Here is a tiny trained network, its code and every weight. The questions are about switching its units off for an input and a class, where a switched-off unit gives its printed mean instead of its output.

import numpy as np


def w(rows, s, z=0):
    codes = np.array(rows[::2]) - 128.0
    scale = np.full(codes.shape[1], s)
    scale[-1] = z or s
    return codes * scale


def f(y):
    return y / 2 * (1 + np.tanh(0.7978845608 * (y + 0.044715 * y**3)))


def log_softmax(a):
    a = a - a.max(-1, keepdims=True)
    return a - np.log(np.exp(a).sum(-1, keepdims=True))


def net(x, mask):
    res = np.array(x, float).reshape(1, 3) / 4 @ E
    y = f(res @ A[0][:, :-1].T + A[0][:, -1])
    res = res + np.where(mask, y, B[0][:, -1]) @ B[0][:, :-1]
    return log_softmax(res[-1] @ U[:, :-1].T + U[:, -1])


A, B = {}, {}
E = w([
[155,111,109,249,151,146,159],'x0',
[213,103,104,115,114,126,173],'x1',
[118,87,175,130,96,68,130],'x2',
],0.014)
A[0] = w([
[96,136,100,180,152,159,123,133],'n1',
[167,172,96,86,127,198,116,8],'n2',
[63,139,161,121,156,120,160,190],'n3',
[132,122,141,90,130,86,156,109],'n4',
[118,133,179,138,157,142,151,98],'n5',
[141,112,126,190,106,125,149,2],'n6',
[185,119,109,124,125,153,122,147],'n7',
[91,140,122,182,173,182,125,119],'n8',
[120,102,110,146,107,124,57,130],'n9',
[216,114,108,112,140,156,171,207],'n10',
[184,116,98,123,112,169,133,151],'n11',
[119,159,105,161,117,196,130,115],'n12',
[128,110,154,102,139,109,100,105],'n13',
[115,161,116,15,110,163,89,129],'n14',
[185,90,143,89,96,98,112,112],'n15',
[191,154,151,197,146,114,112,76],'n16',
[160,89,140,60,83,48,135,99],'n17',
[129,161,137,78,178,153,93,84],'n18',
[93,72,179,184,87,9,113,86],'n19',
[116,100,94,125,96,136,86,115],'n20',
[95,160,139,177,155,155,150,120],'n21',
[118,124,146,153,90,182,50,111],'n22',
[142,126,131,137,162,98,133,81],'n23',
[235,119,107,107,130,156,195,26],'n24',
],0.014,0.0087)
B[0] = w([
[182,143,158,124,111,127,107,192],'n1',
[51,116,153,126,134,90,151,166],'n2',
[110,96,78,153,156,133,171,195],'n3',
[181,99,148,128,140,73,130,154],'n4',
[108,168,137,79,100,147,100,130],'n5',
[84,115,144,102,162,92,140,153],'n6',
[90,129,105,124,148,128,115,174],'n7',
[229,113,123,117,151,129,163,200],'n8',
[109,163,153,75,112,163,131,144],'n9',
[76,130,152,124,128,94,163,235],'n10',
[77,124,115,117,108,144,131,186],'n11',
[176,112,132,106,90,120,106,177],'n12',
[139,150,128,151,142,110,176,149],'n13',
[13,100,61,158,98,187,116,253],'n14',
[193,152,146,129,156,68,115,174],'n15',
[49,129,87,136,125,141,112,177],'n16',
[209,195,212,91,138,100,133,204],'n17',
[111,90,91,147,145,159,120,171],'n18',
[8,107,57,128,118,205,114,226],'n19',
[134,108,134,104,129,126,137,129],'n20',
[168,148,142,128,127,108,89,182],'n21',
[140,128,159,111,86,113,149,154],'n22',
[105,171,111,69,109,150,131,123],'n23',
[78,113,74,142,117,221,84,204],'n24',
],0.016,0.013)
U = w([
[97,118,48,160,70,214,94,250],'0',
[3,127,125,89,113,90,191,92],'1',
[197,200,193,95,124,68,129,42],'2',
],0.011,0.0012)

Each question gives the input, the list of numbers given to net, and the class t.
The units are the neurons (one row each of A and B). Each row of codes is followed by its name. A weight is (code - 128) times the scale printed after its matrix; where a second scale follows, it is the last column's (A, B and U).
mask holds one flag per neuron, in row order. A switched-off neuron (its flag False) gives its mean, the last column of its row in B, instead of its output. The means were averaged over made-up inputs and are rounded, as every weight is.
A unit's drop is (log p(t) with every unit on - log p(t) with that unit switched off) / (log p(t) with every unit on - log p(t) with every unit switched off).
The circuit of an input: a set's keep is (log p(t) with only the set's units on - log p(t) with every unit switched off) / (log p(t) with every unit on - log p(t) with every unit switched off). Starting from the 12 units with the biggest drops (on a tie, the unit counted first), units are removed one at a time, each time the one whose removal leaves the highest keep (on an exact tie, the one counted first), for as long as the keep stays at least 0.8.
units of the circuit, in order: the units of the circuit, biggest drop first
top k neurons: the k neurons with the biggest drops, biggest first
drop when u is switched off: that unit's drop, to one decimal
input [-8,-5,-1], class 0: units of the circuit, in order -> [n14]
input [-4,8,-5], class 1: top 2 neurons -> [n10, n2]
input [0,8,4], class 2: top 2 neurons -> [n17, n14]
input [0,1,1], class 2: top 2 neurons -> [n14, n19]
input [6,1,4], class 1: top 3 neurons -> [n6, n24, n14]
input [-5,4,1], class 2: top 2 neurons -> [n17, n19]
input [-2,-5,0], class 0: top 4 neurons -> [n10, n2, n17, n6]
input [-4,6,-6], class 1: top 2 neurons -> [n10, n2]
input [1,6,3], class 1: top 4 neurons -> [n10, n24, n8, n1]
input [6,5,1], class 1: top 4 neurons -> [n10, n6, n14, n19]
input [-7,-7,-7], class 0: top 3 neurons -> [n14, n18, n10]
input [8,7,4], class 1: top 2 neurons -> [n10, n6]
input [-4,1,7], class 2: top 2 neurons -> [n17, n15]
input [0,7,5], class 2: units of the circuit, in order -> [n17]
input [3,-5,7], class 0: top 2 neurons -> [n19, n10]
input [4,1,2], class 1: top 2 neurons -> [n24, n14]
input [5,7,2], class 1: top 2 neurons -> [n10, n6]
input [-7,-7,-4], class 0: drop when n14 is switched off -> 0.6
input [-2,3,1], class 2: drop when n19 is switched off -> 0.2
input [-3,-6,-2], class 0: units of the circuit, in order -> [n10]
input [-3,5,3], class 2: drop when n2 is switched off -> 0.0
input [3,6,7], class 1: drop when n10 is switched off -> 0.2
